Each row is followed by roughly how far along a hidden order it lies, from 0 to 10. A new part has a new order.
[-0.47 -0.04  2.24  0.42 -0.32 -0.10 -2.10 -0.57  0.18  0.64 -2.54  3.12
 -0.39  1.14  2.23 -0.89 -0.13] : 8
[ 0.87 -0.85  1.01  1.14 -0.49 -0.95 -1.74 -0.57  0.16  0.99 -1.81  4.13
  0.35  0.51  2.81 -2.07  0.03] : 2
[-2.22  0.26  1.99 -2.20 -1.09  0.63 -1.06 -1.37  2.23  0.86 -3.81 -0.74
 -1.59 -0.23  0.81 -0.40 -0.25] : 7
[ 0.23  0.01  0.56 -0.10 -0.26 -0.35 -2.11 -0.85  1.24  0.62 -1.85  0.77
  3.49  1.52  0.52 -0.85 -0.37] : 5
[ 0.03 -0.55  1.40  0.56 -1.17 -1.54 -2.46 -1.58  2.03  1.19 -2.88  5.45
 -1.32  0.27  3.86 -1.29 -0.25] : 6
[-0.14  0.13  1.31 -0.23  1.74  0.42 -0.71 -0.70  0.68  2.90 -0.08 -0.87
 -0.31  1.08  2.07 -1.67 -0.45] : 4
[ 0.16 -0.63  1.16  0.42  1.09 -0.31  1.19 -0.17  0.48  2.25 -3.55  0.02
 -0.34 -0.19  2.05 -1.04 -0.01] : 2
[-0.03  0.04  0.01 -0.81  0.86  0.17 -0.16  0.37 -0.03  2.56 -2.53  1.08
 -1.97  0.52  1.92  0.32 -0.09] : 5
[ 0.99 -0.79  0.89  1.60 -1.25 -2.20  2.54 -0.70  0.80 -0.47  0.59  2.79
 -3.05 -0.89  0.39  3.12  2.70] : 7
[ 1.01 -1.06  0.94  1.56 -0.67 -1.33 -0.34 -0.41  0.11 -1.26  0.12  5.83
 -3.58  0.02  4.03 -2.11  0.22] : 3
[ 1.21 -0.59  2.18  2.85 -4.63 -0.81 -0.64 -3.10  1.23 -0.84 -1.51  7.14
 -0.83 -0.45  4.66 -0.13  1.65] : 9
[-0.49  0.13 -0.41 -0.17  0.98  0.06  1.67  0.34 -0.17  1.69 -5.67 -3.09
 -3.44  0.78  1.21  0.08  0.78] : 1
[ 0.70  1.40  2.00  1.98 -1.12 -0.33  1.26 -0.39 -0.06 -0.51  0.19  3.64
 -1.58 -0.46  2.21  0.07  0.20] : 4
[-1.77  2.79  1.07  0.26  2.38  1.48  0.16 -0.57 -0.27  1.56 -4.04 -3.51
 -6.98  0.80  1.46 -0.52  0.32] : 1
[ 0.43  0.55  2.29  0.40  0.78  1.25  0.33 -0.97  1.26  0.44 -7.76 -0.48
  1.53  0.91  1.58 -0.62 -0.56] : 2
[ 0.90  1.19  1.04  3.62 -1.02 -1.14  1.05  1.09  0.89  0.89 -0.27  3.27
 -2.76 -1.02  1.69  0.44  2.22] : 10
[ 0.72  1.15  0.30  0.22  2.14 -0.02  0.59 -0.43  0.16  1.70 -8.40  0.89
  0.24  0.11  0.58 -0.05  0.52] : 4
[-0.01  0.05 -0.14  0.18 -4.19 -1.67  0.95  0.86  1.03  0.60 -0.09  0.86
 -0.75  0.82  0.82  0.28  0.64] : 5
[ 0.77 -0.33 -0.16  1.93 -2.06 -0.38  1.43  0.59 -0.02 -0.87 -7.06  2.83
 -4.34  0.25  2.83  0.33  2.12] : 0
[-0.66  0.38  0.07  0.52 -0.65 -0.53 -0.76 -2.20  0.03  2.50  0.06  4.27
 -1.48 -0.52  2.38 -0.44  0.95] : 6

Next part:
[-0.56  0.13 -0.32  0.38 -0.31  3.35  0.31 -0.05  0.74  0.43 -0.03  0.11
  0.05 -1.12  0.02 -1.43  0.26 -1.26  0.21 -0.23  0.06 -2.53 -0.29] : 5
[ 0.12  1.09 -1.02  1.84 -0.48 -2.30  0.82 -0.31 -0.44 -0.56  0.80  0.09
  0.99  1.63 -1.08 -0.42  0.15  0.39  1.26  0.33 -0.55  0.09 -0.59] : 0
[ 0.61 -0.98 -2.55 -0.16 -0.01  2.20  0.27  0.03 -0.04  0.37 -0.81 -0.19
 -2.21 -1.42 -1.23 -0.43  0.17  1.37 -0.85  0.59  0.28 -2.78 -0.73] : 9
[-0.23  0.61  1.83  1.23  0.52  0.47  0.43 -0.13 -0.86 -0.43  0.43  0.05
 -1.34  1.36 -0.97 -0.70 -0.03  0.41 -0.60 -0.46  0.32 -6.47  0.08] : 8
[ 0.15  0.52  2.16  0.47  0.12  0.31 -1.36 -0.77 -0.29  0.58 -0.69  0.04
 -1.07 -1.59  0.83  0.11 -0.45  0.71 -0.36 -0.44  1.50  1.74  0.10] : 3
[ 0.86 -0.38 -0.44  2.98  0.36  2.80 -0.69  0.23  0.18  0.36  1.32 -0.60
 -0.04  0.94  1.56 -0.44 -0.35  0.43  1.73 -1.22 -0.42  4.31  0.46] : 4
[ 0.17 -0.22 -1.90  0.42  0.17  1.17  0.77 -0.40  0.07 -0.06 -0.89 -0.31
 -2.28 -0.36 -1.42 -1.18  0.20  1.22 -1.26  0.27  0.22 -3.44 -0.47] : 9
[-0.79  1.30 -1.28 -1.21 -0.90  0.11  1.42 -0.55  0.01 -0.36 -0.64  0.41
 -2.04  0.49 -1.87 -0.83  0.30  0.48 -0.02 -0.15  0.95  0.03 -1.16] : 1
[ 0.08  1.16 -0.54  0.53 -0.63 -2.18  0.89 -0.09 -0.43 -0.53  0.27  0.18
  0.02  1.17 -1.26 -0.43 -0.05  0.66  1.18 -0.08 -0.19  0.01 -0.61] : 0
[-0.26  1.55 -0.14 -1.22 -0.75 -1.14  0.85 -0.20 -0.13 -0.72 -0.53  0.30
 -0.93 -0.58 -1.26 -1.05  0.07  0.63  0.23  0.18  0.51 -0.65 -0.83] : 1
[ 0.55  0.70 -0.02  1.16  0.18  2.59 -0.37 -0.11  0.29  0.29  0.41 -0.38
 -0.76 -0.26  1.26 -0.80 -0.18  0.29  0.80 -0.48  0.40  0.88  0.11] : 4
[ 0.56  0.70 -0.53  2.86 -0.52 -3.09  0.37  0.09 -0.75 -0.30  1.27 -0.04
  1.25  1.70 -0.74 -0.21 -0.24  0.81  1.73 -0.18 -0.97  1.63 -0.24] : 0
[-0.93  1.00  0.23 -1.12 -0.13  0.88 -0.18 -0.46 -0.30  0.34 -0.17  0.50
 -3.30 -2.00  0.23 -1.69 -0.14 -1.10 -1.25  1.22  1.42 -8.48 -0.06] : 10
[ 0.70  0.66  0.32  1.69  0.22  2.23 -0.56  0.03  0.07  0.41  0.63 -0.41
 -0.19 -0.04  1.59 -0.49 -0.27  0.60  0.93 -0.79  0.48  1.20  0.33] : 4
[ 0.04  0.19 -1.95 -2.56 -0.30  2.00  0.52  0.18  0.04  0.54 -1.58  0.37
 -2.28 -2.23 -0.52 -0.47  0.46  0.52 -1.24  1.74  0.64 -5.14 -0.76] : 9
[ 0.36  2.21  1.08 -0.35 -0.48 -2.93  0.36  0.14 -0.40 -0.62 -0.11  0.32
  0.06 -0.71 -0.40 -0.97 -0.15  0.59  0.78  0.64 -0.05 -3.43 -0.19] : 0
[ 0.35  0.78 -0.64  1.56 -0.01  2.98  0.53 -0.46  0.18  0.73 -0.09 -0.26
 -1.89 -1.61  0.77 -1.18 -0.18  0.13  0.50 -0.39  1.30 -2.58 -0.12] : 4
[-0.37 -1.18 -0.45  1.67  0.26 -1.09  0.79  0.14  0.67  0.23 -0.72 -0.21
 -0.33  2.22 -1.41 -1.19 -0.02  0.56 -0.17 -0.90 -1.29 -0.64 -0.33] : 7
